How the objects are linked:
from | δ σ
mir | fim til
gom | peb pip
gar | tok bik
tol | ret zat
rov | feg foz
luk | rad feb
san | tol dol
gel | fim leb
ker | sir rif
bod | buk feg
res | mep rog
feb | niv san
gul | til bip
rad | suz nor
ret | niv ruv
puv | ker rif
sir | zos puv
bek | pon kom
rik | pip gar
rog | zos mep
mam | bik puv
dol | gom rik
pef | feg pon
buk | gal bug
peb | san dol
fon | gel tuz
mep | til sir
ruv | tol rik
leb | zat res
zat | ruv pip
fiv | bug fel
gal | feg zuf
kom | zuf beg
niv | luk bev
bik | gom rad
nor | tus kom
beg | foz fel
kul | zab tuz
zab | pef bek
fim | diz zos
tus | kul buk
tuz | til zab
bug | bod rov
zos | res mir
vug | puv gul
tok | rik zim
bip | ton fim
foz | zuf feg
rif | tok ton
zim | gar mam
pip | dol tok
pon | buk gal
med | fiv bug
feg | beg tus
bev | feb peb
ton | gul sir
diz | bip rog
git | zat ker
fel | nor suz
zuf | bek foz
suz | med luk
til | kul rif

The rows follow the links: the fewer symbols apart two objects are, the more alike their rows tend to be.

Rows with their objects:
(9, 88, 44, -31, 247, 77, 78, -86, 144, -42, -257, 3, -83, 51, -17, 36, 98, 3, 137, 58, 102, -132, 38, 104, 295, 219, 45, 99, -128, 36, -17, -18, -64, -51, -54, 27, -73, -39, 198, 235, -68, -87, 62, 8, 85, 126, -18, 123, 107, 182); object rif
(-86, 76, -56, -55, 150, 162, 56, -176, 99, -53, -235, 70, -112, 12, 62, -69, 121, -17, 14, 134, 13, 59, 46, 22, 227, -195, 133, -2, -181, -78, 13, 40, -219, 141, -10, 132, -118, -61, 95, 124, 80, 100, -21, -82, -61, -127, -122, 208, 36, 94); object til
(161, 68, 110, 110, 80, -42, -75, 199, -42, 222, 111, 9, -55, 213, 183, 40, 130, -35, 161, 72, 75, 34, -17, 118, 47, 52, 31, -12, -62, 96, -138, 21, 31, -178, -103, -9, -154, 108, 2, 52, -73, -250, 239, 51, -12, 29, 196, -113, -42, -14); object bik
(87, -62, -177, 15, -21, -109, -113, 20, -118, -214, 260, -107, 149, -89, -8, -64, -120, 102, 122, -79, 132, -25, 125, -75, -57, 56, -110, 61, 109, -66, 211, -211, -10, 11, 123, -40, 82, -114, -195, -71, -69, -10, -252, 41, -28, -122, -99, 4, -3, 140); object buk
(125, 30, -9, -153, 10, -102, -140, -8, -130, -89, 212, -115, 195, 36, 102, -150, -74, 22, 130, 20, -21, 64, -14, -143, -27, 6, 64, 13, 83, -28, 134, -64, -2, -192, 96, -116, -96, -34, -227, -186, 10, -9, -236, 72, -12, -80, -117, -16, -131, 281); object kom
(66, 108, -21, -207, 53, -10, -113, -39, -65, -213, 131, -126, 85, -23, 94, -169, -76, -3, 35, 108, 30, 104, 20, -226, 14, -33, 162, 1, 71, -3, 32, -46, -116, -88, 149, -123, -152, -54, -209, -109, 57, 33, -242, 14, -124, -159, -181, 132, -63, 147); object bek
(-69, 125, -22, -48, -99, -76, -149, -189, -105, 211, -148, 138, 88, -17, 5, -12, 5, -24, -160, -48, -268, 25, -140, 91, -60, -181, 11, 21, -47, -124, 219, 217, 92, 93, -85, 37, -55, -111, 163, 23, 37, 105, -14, 92, 99, 147, 46, 56, -109, 80); object diz
(35, 75, -46, -170, 50, 24, -77, -29, -31, -282, 175, -90, 49, -63, 99, -139, -29, -1, 39, 114, 102, 126, 58, -187, 46, -50, 131, 2, 76, -58, 24, -90, -184, -20, 200, -53, -114, -79, -194, -59, 56, 64, -252, -17, -156, -208, -152, 146, -20, 92); object pef
(33, -158, -161, 257, -61, -132, 40, 42, -68, 37, 241, -35, 68, -49, -66, 30, -61, 118, 163, -177, 108, -107, 164, 106, -83, 107, -242, 4, 33, -106, 243, -170, 45, 47, -42, 53, 247, -35, -51, 11, -72, -66, -45, 100, 124, -40, 21, -78, -11, 46); object bug
(77, 26, -93, -76, -31, -138, -144, -21, -114, -207, 245, -111, 190, -73, -4, -105, -107, 31, 67, -27, 46, -2, 49, -140, -66, 98, -24, 70, 134, -38, 182, -114, 10, -81, 155, -123, 1, -108, -200, -91, -29, -17, -267, 92, -29, -48, -112, 1, -47, 184); object feg
(-22, -283, -52, 253, -38, -5, 227, 69, -23, 260, 127, 36, -59, 113, -42, -12, 67, 48, 224, -146, 66, -44, 52, 131, -46, 3, -134, -103, -103, -29, 42, -86, -5, -68, -180, 111, 193, 156, -59, -73, 84, 6, 119, 3, 193, -72, 78, -122, -61, 80); object suz
(125, 93, 207, -53, -69, 8, -95, 199, -17, 16, 66, -38, -7, 44, 75, 58, -59, -124, -140, 101, -80, 40, -150, -95, -126, -8, 41, 14, 173, 126, -287, 85, 97, -128, 62, -164, -132, 125, -45, -113, -44, -145, 139, -1, -152, 73, 133, -146, -32, -237); object dol
(38, -197, -68, 185, 24, -64, 119, 57, -105, 225, 252, -32, 21, 139, 83, -124, 68, 49, 263, -96, 94, 51, 73, 49, -10, -16, -18, -93, -97, -40, 126, -138, -88, -159, -87, 62, 119, 85, -162, -107, 77, -10, 6, 33, 122, -160, 10, -62, -152, 192); object nor
(-37, 66, 63, -109, 164, 35, 55, -204, 106, 11, -337, 33, 3, 33, -47, -23, 85, 3, 88, -5, -39, -124, -46, 105, 231, 143, 53, 83, -165, 16, 83, 88, 9, -44, -111, 58, -80, -52, 207, 136, -42, 43, 29, 26, 159, 202, -60, 116, 16, 250); object ton
(-61, 56, 31, -123, 194, 106, 68, -201, 123, -3, -331, 43, -30, 65, -10, -44, 134, 23, 112, 10, -44, -85, -48, 86, 257, 70, 80, 37, -183, -4, 81, 61, -48, -36, -120, 69, -90, -45, 153, 138, 6, 64, 27, -8, 132, 121, -72, 149, -17, 278); object gul

Each walk starts at a row. The symbols on each line, taken left to right, move it on to the next object.
Each answer is a row, close to the row of the object it stands for.
start (-102, 29, -119, 55, -13, 113, -1, -48, 46, -82, 10, 71, -149, -78, 65, -34, 58, 2, -88, 99, 39, 166, 103, -5, 26, -295, 90, -63, -97, -88, -46, 15, -198, 234, 68, 149, -29, -66, -4, 101, 116, 129, -30, -117, -198, -254, -62, 150, 47, -181)
δ δ δ δ
(-85, 106, 6, -102, 26, -21, -66, -254, -50, 152, -258, 127, 43, 47, -23, -40, 71, -30, -67, -21, -224, -26, -128, 105, 104, -58, 45, 53, -138, -91, 185, 219, 48, 19, -139, 59, -103, -79, 200, 45, 4, 151, 2, 82, 123, 170, 18, 80, -67, 206)
δ σ σ
(11, 36, 81, -28, 230, 40, 78, -85, 137, -19, -260, -1, -60, 83, -51, 25, 98, 9, 146, 28, 89, -178, 33, 96, 276, 243, 16, 106, -134, 59, 21, -27, -41, -103, -83, 35, -47, -7, 204, 199, -100, -104, 65, -16, 125, 173, -23, 88, 71, 198)
start (136, 104, 191, -64, -15, -24, -106, 202, -41, 113, 98, -13, -11, 132, 119, 68, 15, -97, -88, 81, -23, 67, -139, -73, -92, -1, 67, -5, 108, 106, -269, 82, 126, -148, 9, -125, -160, 136, -54, -84, -60, -193, 184, 47, -121, 84, 141, -141, -43, -147)
σ σ σ σ
(144, 77, 123, 70, 179, 2, -71, 125, 7, 122, 0, -6, -77, 198, 139, 63, 159, -15, 186, 56, 120, -40, 33, 116, 189, 159, 40, 68, -80, 75, -105, 6, 4, -151, -123, 6, -181, 43, 113, 166, -143, -278, 211, 40, 17, 83, 145, -3, 19, 73)
σ σ δ σ
(176, 132, 110, 107, 131, -66, -115, 214, -49, 112, 96, -30, -63, 165, 160, 86, 118, -49, 120, 95, 109, 20, 22, 99, 113, 83, 16, 86, -5, 88, -117, 26, 34, -110, -48, -28, -173, 60, 101, 180, -152, -327, 186, 87, -74, 39, 166, -23, 20, -56)
start (101, 90, -9, -178, 13, -117, -141, -13, -114, -163, 174, -143, 197, -4, 57, -127, -105, 28, 34, 21, -53, 26, -40, -175, -35, 59, 59, 58, 157, 3, 116, -12, 38, -156, 135, -186, -106, -71, -176, -137, -27, -17, -241, 92, -17, 6, -120, 34, -94, 218)
δ σ δ σ
(103, 67, -33, -148, -2, -159, -164, -18, -136, -138, 202, -125, 241, -14, 28, -93, -125, 30, 38, -27, -47, -12, -33, -134, -58, 110, -12, 71, 155, -24, 217, -42, 83, -149, 132, -161, -34, -85, -183, -119, -36, -19, -248, 112, 35, 23, -117, -3, -100, 196)
σ δ σ
(32, -231, -108, 264, -35, -58, 118, 55, -74, 207, 214, 11, 16, 58, -20, 9, 40, 75, 219, -154, 85, -55, 87, 143, -61, 42, -146, -61, -81, -77, 170, -144, 26, -30, -147, 84, 190, 49, -70, -51, 15, -17, 56, 14, 152, -73, 57, -135, -74, 133)
start (16, -42, -126, 39, 63, 7, 7, 3, -70, -130, 232, -85, 20, -38, 104, -145, 5, 36, 182, 47, 117, 90, 172, -110, 26, -102, 35, -9, 12, -68, 109, -170, -206, -26, 122, 34, 1, -44, -211, -38, 45, 19, -239, -21, -55, -284, -126, 105, -28, 139)
σ δ
(83, 66, -59, -170, -5, -118, -156, -42, -102, -238, 215, -134, 174, -71, 30, -98, -139, 21, 35, 30, 23, 25, 11, -190, -31, 60, 45, 61, 144, -33, 181, -75, 3, -97, 162, -147, -50, -96, -209, -85, -47, -6, -259, 80, -72, -56, -150, 34, -56, 177)
σ δ σ σ
(96, -62, -80, -58, -26, -198, -132, -25, -155, -46, 282, -97, 222, 37, 43, -103, -104, 67, 153, -72, 28, -10, 19, -75, -71, 96, -38, 31, 74, -28, 223, -99, 48, -166, 41, -110, 37, -34, -215, -164, -12, -28, -184, 115, 67, -11, -83, -59, -126, 265)
start (-55, 63, 9, -58, 125, 34, 12, -202, 95, 28, -330, 57, -1, 29, -95, 39, 70, 23, 39, -29, -51, -135, -56, 119, 205, 127, -15, 101, -137, -9, 140, 65, 35, 31, -90, 30, -21, -91, 240, 183, -92, 14, 28, 64, 146, 209, -39, 94, 42, 198)
δ σ δ
(-70, 116, -67, -40, -119, -37, -163, -204, -103, 196, -154, 169, 55, -41, -2, -5, -1, -40, -194, -17, -238, 60, -117, 113, -73, -242, -4, 18, -59, -158, 165, 250, 45, 157, -67, 86, -60, -107, 156, 23, 71, 139, -11, 89, 37, 85, 19, 58, -78, -7)
δ σ δ σ
(-119, 140, -71, -39, -76, -34, -134, -206, -82, 168, -166, 160, -11, -52, 27, -37, 31, -41, -159, 0, -220, 96, -91, 88, 13, -228, 60, 7, -87, -144, 199, 216, -17, 143, -50, 71, -98, -111, 181, 52, 84, 150, -61, 47, 32, 46, 22, 116, -75, 17)
start (-43, 4, -43, 33, 45, 65, 90, -18, 159, -276, -180, -19, -61, -140, -201, 155, -78, 35, -66, -21, 124, -189, 76, 20, 84, 231, -124, 76, 45, 57, -60, -100, 43, 173, 84, 3, 125, -94, 141, 181, -131, -36, 11, -63, -26, 127, -49, 32, 243, -166)
σ δ σ δ
(-20, 23, 36, -24, 149, 64, 73, -79, 170, -100, -269, -39, -59, -15, -115, 77, 53, 34, 107, -25, 122, -182, 31, 75, 229, 268, -44, 116, -79, 49, 32, -60, -12, 21, -33, 32, 29, -57, 212, 217, -112, -71, 33, -35, 101, 169, -65, 95, 142, 113)
σ δ
(157, 149, 98, 62, 101, -35, -165, 225, -25, 24, 78, -23, -91, 122, 119, 101, 85, -28, 11, 111, 147, 24, 35, 93, 88, 114, 41, 111, 33, 83, -160, 10, 65, -84, 5, -51, -162, 26, 92, 189, -163, -295, 178, 51, -128, 75, 199, -29, 76, -146)
start (-13, -204, -151, 312, -42, -86, 100, 41, -67, 175, 188, 37, 5, 24, -39, 32, -7, 83, 173, -166, 111, -74, 131, 136, -66, 43, -228, -30, -42, -57, 155, -153, 24, 55, -107, 100, 238, 21, -29, 35, -42, -26, 37, 46, 175, -39, 68, -77, 7, 42)
δ δ
(60, -96, -181, 138, -65, -167, -60, 23, -114, -108, 299, -101, 142, -98, -71, -9, -123, 95, 131, -129, 97, -54, 155, 1, -91, 144, -167, 53, 104, -80, 252, -175, 43, 20, 72, -21, 173, -98, -152, -12, -88, -50, -193, 97, 54, -58, -70, -8, -3, 73)
σ σ δ δ
(-34, 49, -38, -112, 100, 111, 17, -35, 55, -196, 35, -50, -80, -17, 145, -105, 35, -15, 30, 166, 115, 133, 96, -145, 94, -200, 193, -50, -51, -25, -66, -55, -258, 84, 132, 32, -109, -1, -138, 4, 97, 87, -121, -123, -177, -273, -162, 182, 11, 32)
start (-95, 33, -70, -45, 113, 141, 64, -36, 54, -142, 32, 1, -135, -26, 116, -67, 64, -7, 39, 132, 109, 144, 118, -71, 107, -191, 172, -78, -115, -33, -70, -65, -271, 120, 90, 114, -97, -22, -96, 53, 101, 90, -85, -123, -154, -269, -123, 200, 48, 10)
δ σ δ
(65, 57, -46, -167, 13, -30, -136, -18, -81, -279, 164, -113, 121, -59, 83, -119, -76, 29, 32, 75, 68, 88, 55, -190, 8, 12, 81, 59, 105, -7, 79, -70, -72, -62, 185, -102, -98, -81, -208, -93, 4, 32, -266, 2, -112, -143, -165, 94, -39, 127)
δ σ σ
(87, -55, -130, 40, -73, -187, -156, -9, -157, -103, 266, -96, 212, -61, -41, -17, -133, 94, 84, -118, 40, -68, 73, -39, -89, 134, -150, 58, 120, -65, 260, -124, 86, -40, 83, -90, 95, -88, -145, -64, -103, -40, -214, 121, 21, 14, -31, -51, -46, 173)
start (-53, 23, -22, 38, -109, 30, 12, 77, 101, -208, -68, -31, -41, -196, -136, 150, -123, 28, -213, -15, 56, -67, 59, -26, -108, 76, -128, 46, 156, 57, -130, -71, 80, 219, 138, -18, 155, -55, 56, 75, -87, -31, 25, -81, -151, 65, 17, -15, 192, -339)
σ δ δ σ
(127, 133, 105, 11, -26, -40, -148, 251, 6, -31, 73, -30, -48, 8, 66, 156, -27, -50, -118, 78, 36, -5, -20, -51, -92, 16, -28, 79, 178, 110, -255, 42, 126, -39, 108, -107, -105, 27, 25, 31, -149, -214, 142, 20, -211, 76, 145, -91, 71, -302)
δ δ δ
(50, 4, 232, -125, -85, 42, 58, 142, 4, 49, -6, -50, -5, 50, 33, -29, -15, -113, -134, 50, -109, 65, -198, -142, -146, -26, 130, -69, 88, 143, -269, 113, 105, -204, 8, -181, -100, 187, -85, -202, 72, 26, 78, -13, -56, 63, 49, -154, -68, -116)
start (-14, 4, 56, -90, 205, 82, 97, -151, 147, -14, -276, -4, -35, 82, -66, -5, 89, 40, 143, 12, 56, -152, -19, 88, 296, 191, 56, 67, -156, 40, 53, 0, -39, -86, -108, 20, -63, -35, 157, 143, -55, -9, 47, -9, 156, 139, -79, 122, 43, 274)
σ δ δ σ
(-106, 22, -76, -15, 92, 164, 58, -39, 57, -117, -11, 22, -150, -60, 103, -67, 65, -1, -16, 133, 76, 177, 137, -63, 106, -212, 143, -73, -107, -71, -76, -27, -266, 150, 57, 153, -78, -25, -62, 54, 108, 72, -59, -107, -155, -278, -96, 199, 63, -67)
δ σ δ δ
(144, 151, 91, 59, 1, -36, -158, 231, 7, -9, 91, -47, -48, 6, 79, 130, 7, -41, -85, 83, 83, 11, 22, -2, -38, 56, -31, 68, 149, 102, -259, 3, 98, -2, 66, -93, -97, 53, 37, 98, -155, -260, 163, 16, -197, 65, 147, -69, 79, -292)
